Below is a small trained network, with its code and all its weights. Each question gives an input and a class and asks what happens when units are switched off, that is, made to give their printed mean instead of their output.

import numpy as np


def w(rows, s, z=0):
    codes = np.array(rows[::2]) - 128.0
    scale = np.full(codes.shape[1], s)
    scale[-1] = z or s
    return codes * scale


def f(y):
    return np.maximum(y, 0)


def log_softmax(a):
    a = a - a.max(-1, keepdims=True)
    return a - np.log(np.exp(a).sum(-1, keepdims=True))


def net(x, mask):
    res = np.array(x, float).reshape(1, 8) / 4 @ E
    y = f(res @ A[0][:, :-1].T + A[0][:, -1])
    res = res + np.where(mask, y, B[0][:, -1]) @ B[0][:, :-1]
    return log_softmax(res[-1] @ U[:, :-1].T + U[:, -1])


A, B = {}, {}
E = w([
[101,97,85,175,191,113],'x0',
[200,103,224,155,55,190],'x1',
[193,133,105,78,177,126],'x2',
[131,220,112,83,35,127],'x3',
[151,91,124,173,109,127],'x4',
[153,81,137,61,213,76],'x5',
[115,113,72,2,146,232],'x6',
[176,190,147,67,170,115],'x7',
],0.0091)
A[0] = w([
[121,245,122,154,72,91,171],'neuron 1',
[156,172,79,72,190,129,215],'neuron 2',
[130,176,162,197,89,74,239],'neuron 3',
[156,100,140,123,60,180,174],'neuron 4',
[105,107,108,198,181,108,248],'neuron 5',
[135,61,165,155,130,89,146],'neuron 6',
[154,105,113,59,68,189,254],'neuron 7',
[79,146,142,188,115,126,75],'neuron 8',
[42,41,110,163,196,115,195],'neuron 9',
[198,55,188,183,148,100,191],'neuron 10',
[128,132,195,120,122,213,175],'neuron 11',
[146,161,132,88,73,139,227],'neuron 12',
[107,180,118,207,58,93,165],'neuron 13',
[172,178,101,31,139,146,176],'neuron 14',
],0.012,0.0029)
B[0] = w([
[92,233,82,172,101,100,246],'neuron 1',
[185,127,151,49,235,55,234],'neuron 2',
[146,163,62,195,75,116,239],'neuron 3',
[120,137,139,151,111,186,200],'neuron 4',
[162,84,74,133,90,54,216],'neuron 5',
[211,91,119,174,76,100,189],'neuron 6',
[87,119,166,60,132,198,237],'neuron 7',
[157,148,119,98,100,76,182],'neuron 8',
[88,39,50,69,48,65,238],'neuron 9',
[200,55,177,231,69,112,226],'neuron 10',
[131,110,132,105,97,207,197],'neuron 11',
[114,183,137,73,186,172,216],'neuron 12',
[129,173,90,153,87,129,238],'neuron 13',
[128,164,242,98,254,98,252],'neuron 14',
],0.0088,0.012)
U = w([
[97,46,42,76,115,79,52],'0',
[165,172,175,93,227,93,254],'1',
[137,254,86,162,108,129,23],'2',
[131,143,144,81,135,245,135],'3',
[233,49,164,215,105,117,127],'4',
],0.012,0.0009)

Each question gives the input, the list of numbers given to net, and the class t.
The units are the neurons (one row each of A and B). Each row of codes is followed by its name. A weight is (code - 128) times the scale printed after its matrix; where a second scale follows, it is the last column's (A, B and U).
mask holds one flag per neuron, in row order. A switched-off neuron (its flag False) gives its mean, the last column of its row in B, instead of its output. The means were averaged over made-up inputs and are rounded, as every weight is.
A unit's drop is (log p(t) with every unit on - log p(t) with that unit switched off) / (log p(t) with every unit on - log p(t) with every unit switched off).
The circuit of an input: a set's keep is (log p(t) with only the set's units on - log p(t) with every unit switched off) / (log p(t) with every unit on - log p(t) with every unit switched off). Starting from the 12 units with the biggest drops (on a tie, the unit counted first), units are removed one at a time, each time the one whose removal leaves the highest keep (on an exact tie, the one counted first), for as long as the keep stays at least 0.8.
circuit, biggest first: the units of the circuit, biggest drop first
most important unit: the unit with the biggest drop
top k neurons: the k neurons with the biggest drops, biggest first
drop when u is switched off: that unit's drop, to one decimal
input [4,-3,8,3,-5,-1,1,-6], class 1: most important unit -> neuron 2
input [-3,-1,2,0,6,2,2,-1], class 1: top 2 neurons -> (neuron 9; neuron 11)
input [-5,5,5,8,1,-5,1,0], class 3: top 3 neurons -> (neuron 7; neuron 11; neuron 12)
input [-2,-7,0,-6,3,7,-6,-1], class 0: top 2 neurons -> (neuron 9; neuron 5)
input [-2,0,2,6,-7,0,1,-4], class 1: circuit, biggest first -> (neuron 14; neuron 3)
input [-7,6,-1,2,2,-1,-5,-5], class 2: top 3 neurons -> (neuron 1; neuron 13; neuron 3)
input [-7,1,0,8,-7,-7,5,8], class 1: top 2 neurons -> (neuron 14; neuron 2)
input [6,-5,-2,-6,6,-1,-5,4], class 0: top 3 neurons -> (neuron 9; neuron 5; neuron 14)
input [0,-1,4,7,3,-7,6,1], class 3: top 2 neurons -> (neuron 7; neuron 4)
input [-5,-6,-6,-3,-3,5,-7,-2], class 0: top 2 neurons -> (neuron 9; neuron 14)
input [-3,-7,-1,-7,0,-4,-7,6], class 4: top 2 neurons -> (neuron 10; neuron 7)
input [7,-3,3,-8,-4,2,-2,2], class 0: drop when neuron 9 is switched off -> 1.4
input [0,-7,7,3,7,-6,1,0], class 1: drop when neuron 3 is switched off -> 0.2
input [1,0,3,-1,3,-6,7,6], class 1: circuit, biggest first -> (neuron 14)
input [-7,7,-3,3,6,-2,-4,-5], class 2: drop when neuron 13 is switched off -> 0.3
